Below is a small trained network, with its code and all its weights. Each question gives an input and a class and asks what happens when units are switched off, that is, made to give their printed mean instead of their output.

import numpy as np


def w(rows, s, z=0):
    codes = np.array(rows[::2]) - 128.0
    scale = np.full(codes.shape[1], s)
    scale[-1] = z or s
    return codes * scale


def f(y):
    return np.maximum(y, 0)


def log_softmax(a):
    a = a - a.max(-1, keepdims=True)
    return a - np.log(np.exp(a).sum(-1, keepdims=True))


def net(x, mask):
    res = np.array(x, float).reshape(1, 6) / 4 @ E
    y = f(res @ A[0][:, :-1].T + A[0][:, -1])
    res = res + np.where(mask, y, B[0][:, -1]) @ B[0][:, :-1]
    return log_softmax(res[-1] @ U[:, :-1].T + U[:, -1])


A, B = {}, {}
E = w([
[175,243,106,177,131,150],'x0',
[91,190,79,126,115,39],'x1',
[208,122,100,149,190,110],'x2',
[147,122,106,212,116,12],'x3',
[230,173,119,64,66,103],'x4',
[173,21,23,97,148,143],'x5',
],0.011)
A[0] = w([
[174,128,120,90,20,104,123],'n0',
[180,130,77,138,230,154,204],'n1',
[134,192,115,89,104,138,233],'n2',
[132,17,73,116,139,177,142],'n3',
[50,130,76,188,189,130,117],'n4',
[203,169,140,139,161,110,194],'n5',
[117,171,175,177,130,247,254],'n6',
[85,140,71,101,96,127,206],'n7',
[87,175,166,166,105,137,158],'n8',
[144,163,133,128,84,91,163],'n9',
[116,102,154,136,93,82,178],'n10',
[110,184,155,165,69,137,177],'n11',
[127,71,46,143,126,145,122],'n12',
[116,65,58,165,133,66,113],'n13',
[139,159,150,173,175,88,124],'n14',
[192,86,76,144,178,173,169],'n15',
[167,137,104,80,24,111,128],'n16',
[128,168,180,150,132,64,182],'n17',
[175,123,202,133,147,136,184],'n18',
[104,72,114,217,84,183,141],'n19',
[75,112,130,115,146,72,188],'n20',
[160,140,125,102,102,107,108],'n21',
[109,105,156,44,140,131,223],'n22',
[175,153,212,46,86,137,174],'n23',
[130,96,185,49,139,126,161],'n24',
[130,152,146,124,148,82,166],'n25',
[104,182,84,76,170,121,127],'n26',
],0.014,0.0042)
B[0] = w([
[85,71,30,56,105,230,211],'n0',
[156,156,112,126,134,212,221],'n1',
[135,100,71,144,69,166,211],'n2',
[121,86,179,77,197,88,249],'n3',
[136,70,151,99,141,135,210],'n4',
[83,94,105,139,58,147,210],'n5',
[160,158,108,112,72,159,250],'n6',
[81,88,178,29,78,133,183],'n7',
[105,99,108,162,68,122,213],'n8',
[155,93,112,127,140,113,196],'n9',
[133,158,102,144,83,68,181],'n10',
[159,127,185,132,79,121,220],'n11',
[234,164,151,116,239,90,209],'n12',
[153,155,150,148,186,89,231],'n13',
[145,139,123,185,175,135,194],'n14',
[151,156,123,89,158,164,224],'n15',
[110,57,58,85,115,195,212],'n16',
[147,78,137,148,100,101,216],'n17',
[121,204,150,166,92,81,182],'n18',
[107,132,170,80,123,72,185],'n19',
[102,107,140,123,111,88,196],'n20',
[92,88,49,112,126,156,168],'n21',
[82,178,254,106,72,126,207],'n22',
[134,154,121,141,101,136,231],'n23',
[128,187,199,118,93,169,200],'n24',
[147,60,117,152,158,130,175],'n25',
[132,30,104,67,121,167,173],'n26',
],0.0085,0.015)
U = w([
[92,148,132,239,193,163,133],'0',
[170,154,155,101,197,126,129],'1',
[141,127,170,175,169,5,52],'2',
[120,216,137,148,54,135,230],'3',
[48,98,140,61,110,126,106],'4',
[100,221,54,184,192,129,6],'5',
[143,61,38,117,128,129,165],'6',
],0.012,0.0023)

Each question gives the input, the list of numbers given to net, and the class t.
The units are the neurons (one row each of A and B). Each row of codes is followed by its name. A weight is (code - 128) times the scale printed after its matrix; where a second scale follows, it is the last column's (A, B and U).
mask holds one flag per neuron, in row order. A switched-off neuron (its flag False) gives its mean, the last column of its row in B, instead of its output. The means were averaged over made-up inputs and are rounded, as every weight is.
A unit's drop is (log p(t) with every unit on - log p(t) with that unit switched off) / (log p(t) with every unit on - log p(t) with every unit switched off).
The circuit of an input: a set's keep is (log p(t) with only the set's units on - log p(t) with every unit switched off) / (log p(t) with every unit on - log p(t) with every unit switched off). Starting from the 12 units with the biggest drops (on a tie, the unit counted first), units are removed one at a time, each time the one whose removal leaves the highest keep (on an exact tie, the one counted first), for as long as the keep stays at least 0.8.
units of the circuit, in order: the units of the circuit, biggest drop first
top k neurons: the k neurons with the biggest drops, biggest first
drop when u is switched off: that unit's drop, to one decimal
input [-6,2,6,-4,5,-5], class 3: units of the circuit, in order : [n3 n23]
input [4,-3,-4,0,-8,-4], class 3: units of the circuit, in order : [n6]
input [2,3,7,5,-2,-2], class 2: top 3 neurons : [n0 n16 n17]
input [4,2,-4,-7,-6,-2], class 3: top 3 neurons : [n6 n3 n0]
input [4,7,2,-4,-4,-6], class 6: top 2 neurons : [n26 n22]
input [3,-7,-2,6,0,0], class 3: top 3 neurons : [n3 n12 n13]
input [-7,8,6,-1,3,4], class 1: top 2 neurons : [n12 n13]
input [2,-3,-5,-3,5,8], class 4: top 3 neurons : [n22 n3 n7]
input [6,-5,2,-3,-8,-1], class 3: top 2 neurons : [n6 n12]
input [-8,-5,-4,-3,7,-4], class 3: drop when n24 is switched off : 0.2
input [-8,-7,6,-3,5,-3], class 3: drop when n2 is switched off : 0.0
input [2,-5,2,8,-5,-1], class 2: drop when n19 is switched off : 0.1
